Here is a tiny trained network, its code and every weight. The questions are about switching its units off for an input and a target symbol, where a switched-off unit gives its printed mean instead of its output.

import numpy as np


def w(rows, s, z=0):
    codes = np.array(rows[::2]) - 128.0
    scale = np.full(codes.shape[1], s)
    scale[-1] = z or s
    return codes * scale


def norm(h):
    return h / np.sqrt((h * h).mean(-1, keepdims=True) + 1e-5)


def f(y):
    return np.maximum(y, 0)


def softmax(a):
    e = np.exp(a - a.max(-1, keepdims=True))
    return e / e.sum(-1, keepdims=True)


def log_softmax(a):
    a = a - a.max(-1, keepdims=True)
    return a - np.log(np.exp(a).sum(-1, keepdims=True))


def net(x, mask):
    ids = ['αβγεζηθλμξπτφω'.index(c) for c in x.split()]
    T = len(ids)
    res = E[ids] + P[:T]
    u = 0
    for l in range(3):
        q, k, v = (norm(res) @ M[l].T for M in (Q, K, V))
        z = softmax(np.where(np.tri(T) > 0, q @ k.T / 2**0.5, -1e9)) @ v
        res = res + np.where(mask[u], z, O[l][:, -1]) @ O[l][:, :-1]
        u += 1
        y = f(norm(res) @ A[l][:, :-1].T + A[l][:, -1])
        res = res + np.where(mask[u : u + 4], y, B[l][:, -1]) @ B[l][:, :-1]
        u += 4
    return log_softmax(norm(res)[-1] @ U[:, :-1].T + U[:, -1])


Q, K, V, O, A, B = {}, {}, {}, {}, {}, {}
E = w([
[182,129,125,63,130,128,121,194],'α',
[194,133,161,154,83,50,159,104],'β',
[102,195,147,95,71,145,4,221],'γ',
[114,211,238,203,135,183,91,152],'ε',
[121,154,165,148,168,145,126,132],'ζ',
[69,158,99,163,99,214,106,127],'η',
[126,89,129,48,113,139,124,128],'θ',
[101,178,57,106,133,117,124,89],'λ',
[150,179,170,100,119,60,39,183],'μ',
[170,70,218,114,158,164,102,209],'ξ',
[131,139,95,61,181,116,42,156],'π',
[131,233,128,191,104,97,93,138],'τ',
[145,6,195,38,205,37,131,184],'φ',
[193,146,164,230,133,61,199,120],'ω',
],0.015)
P = w([
[61,90,120,140,152,79,161,130],'0',
[181,171,249,113,106,156,92,108],'1',
[123,119,100,164,101,132,133,149],'2',
[176,158,234,89,112,166,105,104],'3',
[123,118,98,161,105,133,131,150],'4',
[174,156,230,79,108,167,105,104],'5',
[122,117,100,162,105,133,130,148],'6',
[174,155,233,75,107,172,107,97],'7',
[122,117,98,161,104,134,131,150],'8',
[172,152,228,68,109,176,108,102],'9',
[119,115,100,160,105,134,133,150],'10',
[174,158,231,71,110,170,110,101],'11',
],0.017)
Q[0] = w([
[154,94,74,168,147,141,112,63],'L0H1',
[74,201,247,84,121,149,2,92],'L0H1',
],0.0083)
K[0] = w([
[146,152,82,91,171,153,154,10],'L0H1',
[91,206,189,108,54,100,54,141],'L0H1',
],0.011)
V[0] = w([
[88,253,239,96,25,109,106,229],'L0H1',
[207,186,195,130,90,131,83,204],'L0H1',
],0.0031)
O[0] = w([
[102,238,193,255,54,210,171,85,254],'L0H1',
[219,79,127,82,72,112,63,174,212],'L0H1',
],0.0073,0.0065)
A[0] = w([
[183,82,120,98,125,77,171,143,168],'L0N1',
[124,176,8,138,160,133,41,89,190],'L0N2',
[134,100,131,186,209,121,96,131,9],'L0N3',
[118,61,93,163,91,169,175,188,253],'L0N4',
],0.013,0.0023)
B[0] = w([
[215,208,84,184,60,160,114,96,213],'L0N1',
[188,184,44,168,134,160,79,104,203],'L0N2',
[234,189,152,41,238,132,210,216,152],'L0N3',
[245,46,92,151,2,194,187,201,253],'L0N4',
],0.0092,0.0048)
Q[1] = w([
[168,147,166,1,118,141,218,16],'L1H1',
[63,6,16,201,103,77,119,214],'L1H1',
],0.0089)
K[1] = w([
[40,69,126,75,165,64,228,67],'L1H1',
[254,158,122,127,99,219,108,138],'L1H1',
],0.0098)
V[1] = w([
[34,165,1,17,121,78,230,210],'L1H1',
[60,146,189,154,220,150,163,182],'L1H1',
],0.006)
O[1] = w([
[140,139,179,129,5,145,143,149,3],'L1H1',
[170,58,110,196,111,159,142,167,92],'L1H1',
],0.017,0.0033)
A[1] = w([
[113,157,163,97,152,195,109,110,148],'L1N1',
[143,143,110,112,184,124,139,75,234],'L1N2',
[121,1,90,37,108,55,145,156,248],'L1N3',
[167,148,153,152,86,180,95,111,180],'L1N4',
],0.013,0.0013)
B[1] = w([
[205,160,180,198,101,13,186,75,183],'L1N1',
[227,95,144,138,56,144,106,143,155],'L1N2',
[121,29,147,64,244,89,43,52,144],'L1N3',
[89,10,150,162,190,174,140,195,253],'L1N4',
],0.011,0.013)
Q[2] = w([
[72,124,7,192,171,75,125,189],'L2H1',
[125,145,195,159,81,131,87,155],'L2H1',
],0.014)
K[2] = w([
[179,164,164,198,157,249,27,90],'L2H1',
[62,169,134,146,128,60,119,212],'L2H1',
],0.012)
V[2] = w([
[127,58,136,193,94,26,69,119],'L2H1',
[81,205,108,158,94,125,254,108],'L2H1',
],0.0086)
O[2] = w([
[152,133,129,100,99,71,247,200,255],'L2H1',
[158,174,35,63,154,176,149,84,18],'L2H1',
],0.016,0.0039)
A[2] = w([
[90,200,48,224,142,121,173,121,56],'L2N1',
[171,172,209,82,250,208,179,10,2],'L2N2',
[154,137,233,134,145,152,175,202,130],'L2N3',
[130,50,47,118,52,53,118,125,58],'L2N4',
],0.012,0.0024)
B[2] = w([
[63,66,154,162,64,44,167,77,148],'L2N1',
[92,101,84,136,97,94,66,210,159],'L2N2',
[83,169,34,82,162,129,135,56,253],'L2N3',
[61,228,250,21,97,186,100,52,145],'L2N4',
],0.014,0.018)
U = w([
[166,186,110,98,75,194,113,182,226],'α',
[140,205,168,119,66,136,153,89,161],'β',
[57,135,91,121,110,106,98,227,204],'γ',
[57,133,138,145,189,110,163,31,10],'ε',
[146,171,47,102,167,166,168,118,47],'ζ',
[132,90,116,180,49,188,151,166,86],'η',
[53,95,177,115,107,165,69,55,123],'θ',
[70,131,66,109,103,138,57,6,2],'λ',
[131,223,120,102,128,49,134,179,155],'μ',
[156,66,135,164,193,149,131,169,145],'ξ',
[197,159,129,171,120,135,67,185,246],'π',
[98,87,163,173,47,58,142,172,146],'τ',
[161,125,197,128,175,68,96,73,127],'φ',
[213,154,124,157,107,105,215,216,159],'ω',
],0.015,0.0041)

Each question gives the input, a string of symbols that net reads in full, and the target symbol t.
The units are the heads (2 rows each of Q, K, V and O) and the neurons (one row each of A and B). Each row of codes is followed by its name. A weight is (code - 128) times the scale printed after its matrix; where a second scale follows, it is the last column's (O, A, B and U).
mask holds one flag per unit, layer by layer, with each layer's heads first. A switched-off unit (its flag False) gives its mean, the last column of its rows in O or B, instead of its output. The means were averaged over made-up inputs and are rounded, as every weight is.
A unit's drop is (log p(t) with every unit on - log p(t) with that unit switched off) / (log p(t) with every unit on - log p(t) with every unit switched off).
The circuit of an input: a set's keep is (log p(t) with only the set's units on - log p(t) with every unit switched off) / (log p(t) with every unit on - log p(t) with every unit switched off). Starting from the 12 units with the biggest drops (on a tie, the unit counted first), units are removed one at a time, each time the one whose removal leaves the highest keep (on an exact tie, the one counted first), for as long as the keep stays at least 0.8.
circuit, biggest first: the units of the circuit, biggest drop first
unit that matters most: the unit with the biggest drop
k most important neurons: the k neurons with the biggest drops, biggest first
k most important neurons of layer l: the k neurons of layer l with the biggest drops, biggest first
input γ ξ γ τ ζ φ β ω α α, target ε: unit that matters most -> L2N3
input α γ τ ξ, target π: 2 most important neurons of layer 0 -> (L0N1 L0N4)
input ξ τ φ τ ξ ξ λ γ, target φ: circuit, biggest first -> (L1N1 L1H1)
input β α η λ, target μ: circuit, biggest first -> (L1H1 L2N2 L1N1)
input ξ θ π θ, target φ: 2 most important neurons -> (L0N4 L0N1)
input θ μ β, target β: 4 most important neurons -> (L2N4 L0N1 L2N3 L1N2)
input τ ξ η ε μ α α τ ξ τ α, target α: 2 most important neurons -> (L0N1 L2N4)
input γ γ ε ζ τ ε λ ζ φ γ, target ε: 2 most important neurons -> (L2N3 L1N1)
input λ ω γ τ φ ε ε α μ, target μ: circuit, biggest first -> (L1H1 L1N4 L2N3)
input τ α η ξ, target ζ: circuit, biggest first -> (L2H1 L2N3)
input α λ π γ, target π: 3 most important neurons of layer 0 -> (L0N1 L0N2 L0N4)
input γ α ε β, target ε: circuit, biggest first -> (L2N3 L1N4)
input π λ φ ξ α τ, target θ: 2 most important neurons of layer 0 -> (L0N2 L0N3)
input θ τ γ β φ β φ μ, target β: unit that matters most -> L1H1
input π τ τ μ ξ λ, target θ: 2 most important neurons -> (L0N2 L0N3)
input ω λ γ β η π π α μ, target μ: 2 most important neurons -> (L1N4 L0N4)
input π μ ε τ η π ξ ε, target θ: circuit, biggest first -> (L2H1 L0N3 L1N4)
input η τ ε γ, target λ: circuit, biggest first -> (L0H1 L2H1 L1N1 L1N4)
input ω ζ γ ξ γ η τ τ, target γ: 2 most important neurons of layer 0 -> (L0N1 L0N3)
input μ γ φ τ α ξ π β μ α ζ γ, target ω: circuit, biggest first -> (L2H1)
input ζ ζ ζ α τ τ, target η: circuit, biggest first -> (L1H1 L0H1)
input π ξ γ ω γ β, target θ: circuit, biggest first -> (L2H1 L0N3 L1N1)
input α ξ φ θ β φ ε τ λ ε, target π: 4 most important neurons -> (L0N1 L0N2 L2N2 L1N1)
